Below is a small trained network, with its code and all its weights. Each question gives an input and a class and asks what happens when units are switched off, that is, made to give their printed mean instead of their output.

import numpy as np


def w(rows, s, z=0):
    codes = np.array(rows[::2]) - 128.0
    scale = np.full(codes.shape[1], s)
    scale[-1] = z or s
    return codes * scale


def f(y):
    return np.maximum(y, 0)


def log_softmax(a):
    a = a - a.max(-1, keepdims=True)
    return a - np.log(np.exp(a).sum(-1, keepdims=True))


def net(x, mask):
    res = np.array(x, float).reshape(1, 8) / 4 @ E
    y = f(res @ A[0][:, :-1].T + A[0][:, -1])
    res = res + np.where(mask, y, B[0][:, -1]) @ B[0][:, :-1]
    return log_softmax(res[-1] @ U[:, :-1].T + U[:, -1])


A, B = {}, {}
E = w([
[127,127,128],'x0',
[36,159,205],'x1',
[127,131,129],'x2',
[128,128,128],'x3',
[127,129,128],'x4',
[173,23,218],'x5',
[129,128,127],'x6',
[254,250,187],'x7',
],0.0054)
A[0] = w([
[173,172,144,73],'N1',
[72,70,84,23],'N2',
[166,77,94,161],'N3',
[115,102,173,125],'N4',
[86,203,50,22],'N5',
[218,209,116,87],'N6',
[86,81,98,19],'N7',
[26,175,239,38],'N8',
[189,203,191,39],'N9',
[72,57,83,22],'N10',
[102,122,75,38],'N11',
[179,149,112,45],'N12',
[194,54,228,72],'N13',
[71,109,75,120],'N14',
[102,100,114,64],'N15',
[84,203,57,39],'N16',
[171,172,162,27],'N17',
[79,183,223,106],'N18',
[47,169,226,45],'N19',
[85,38,64,51],'N20',
[210,189,192,82],'N21',
[161,160,155,37],'N22',
[132,222,61,122],'N23',
[212,86,166,1],'N24',
[71,125,125,123],'N25',
[242,111,37,69],'N26',
[168,101,68,90],'N27',
[184,83,95,107],'N28',
[143,174,150,93],'N29',
[113,146,204,181],'N30',
[163,58,191,58],'N31',
[200,70,164,105],'N32',
[240,64,1,44],'N33',
[174,188,192,62],'N34',
[106,187,74,51],'N35',
[168,168,160,17],'N36',
[182,94,80,194],'N37',
[120,152,179,172],'N38',
[177,36,243,29],'N39',
[95,224,35,38],'N40',
[162,160,156,37],'N41',
],0.008,0.0076)
B[0] = w([
[112,111,159,151],'N1',
[114,53,168,150],'N2',
[166,153,150,211],'N3',
[151,136,104,169],'N4',
[100,118,43,147],'N5',
[135,73,176,206],'N6',
[114,53,161,135],'N7',
[10,187,198,176],'N8',
[89,59,153,175],'N9',
[115,50,170,156],'N10',
[101,107,113,131],'N11',
[87,117,159,132],'N12',
[77,128,41,193],'N13',
[165,93,155,193],'N14',
[127,90,143,132],'N15',
[99,120,49,152],'N16',
[122,65,166,136],'N17',
[93,187,155,199],'N18',
[32,171,178,164],'N19',
[103,56,164,181],'N20',
[133,58,157,205],'N21',
[118,74,151,130],'N22',
[158,146,49,215],'N23',
[79,81,110,136],'N24',
[174,123,146,173],'N25',
[67,192,180,178],'N26',
[98,154,159,150],'N27',
[98,163,148,163],'N28',
[134,101,145,153],'N29',
[207,154,146,254],'N30',
[97,130,55,156],'N31',
[136,130,66,182],'N32',
[1,183,198,182],'N33',
[107,72,138,172],'N34',
[101,111,81,143],'N35',
[119,57,172,131],'N36',
[210,154,149,253],'N37',
[190,128,128,227],'N38',
[72,119,16,176],'N39',
[85,94,48,170],'N40',
[124,73,159,131],'N41',
],0.034,0.0041)
U = w([
[179,3,175,33],'0',
[139,88,52,51],'1',
[206,102,150,254],'2',
[118,145,190,21],'3',
[212,93,149,208],'4',
[211,99,142,198],'5',
],0.007,0.0088)

Each question gives the input, the list of numbers given to net, and the class t.
The units are the neurons (one row each of A and B). Each row of codes is followed by its name. A weight is (code - 128) times the scale printed after its matrix; where a second scale follows, it is the last column's (A, B and U).
mask holds one flag per neuron, in row order. A switched-off neuron (its flag False) gives its mean, the last column of its row in B, instead of its output. The means were averaged over made-up inputs and are rounded, as every weight is.
A unit's drop is (log p(t) with every unit on - log p(t) with that unit switched off) / (log p(t) with every unit on - log p(t) with every unit switched off).
The circuit of an input: a set's keep is (log p(t) with only the set's units on - log p(t) with every unit switched off) / (log p(t) with every unit on - log p(t) with every unit switched off). Starting from the 12 units with the biggest drops (on a tie, the unit counted first), units are removed one at a time, each time the one whose removal leaves the highest keep (on an exact tie, the one counted first), for as long as the keep stays at least 0.8.
units of the circuit, in order: the units of the circuit, biggest drop first
top k neurons: the k neurons with the biggest drops, biggest first
drop when u is switched off: that unit's drop, to one decimal
input [-4,5,7,-6,6,6,-5,7], class 0: units of the circuit, in order -> [N21, N9]
input [-5,2,0,-3,1,8,4,1], class 1: top 2 neurons -> [N39, N13]
input [-6,7,-5,3,3,4,-1,-3], class 3: units of the circuit, in order -> [N8]
input [-5,-7,3,0,-8,-2,5,8], class 0: units of the circuit, in order -> [N6, N21]
input [-8,-5,-6,7,2,8,-7,6], class 1: units of the circuit, in order -> [N13, N39]
input [-3,-8,-5,-8,0,1,3,0], class 3: top 2 neurons -> [N33, N26]
input [1,-2,2,-3,-8,8,-5,-3], class 1: units of the circuit, in order -> [N39, N13]
input [-4,6,1,-7,0,-8,5,-7], class 1: top 2 neurons -> [N16, N5]
input [-1,6,8,6,5,-2,4,-2], class 3: top 2 neurons -> [N8, N19]
input [-5,-7,-7,0,-6,7,-3,4], class 1: top 3 neurons -> [N13, N39, N32]
input [6,7,2,1,-5,4,6,0], class 3: top 3 neurons -> [N8, N19, N18]
input [-2,6,-5,-2,2,-1,-1,-2], class 3: top 3 neurons -> [N8, N19, N37]
input [-5,-8,-4,8,1,-6,1,5], class 3: top 2 neurons -> [N33, N26]
input [7,-8,5,-1,1,-3,-2,6], class 3: units of the circuit, in order -> [N33]
input [4,7,6,-4,-5,1,2,6], class 3: top 2 neurons -> [N8, N18]
input [-5,-1,3,1,3,8,2,-5], class 1: top 2 neurons -> [N39, N13]
input [-1,-6,-2,3,6,5,-7,6], class 0: top 4 neurons -> [N21, N6, N9, N24]
input [-1,8,-8,6,6,-2,-7,3], class 3: top 3 neurons -> [N8, N19, N18]
input [-1,6,8,7,-1,-7,8,2], class 1: drop when N40 is switched off -> 0.2
input [6,7,8,-1,6,0,4,0], class 3: drop when N8 is switched off -> 0.4
input [8,-8,6,8,-7,8,-5,2], class 1: drop when N32 is switched off -> 0.2
input [-1,8,5,7,-7,1,4,-1], class 3: drop when N8 is switched off -> 0.4
input [7,-1,-1,-6,4,-7,1,0], class 1: top neuron -> [N40]
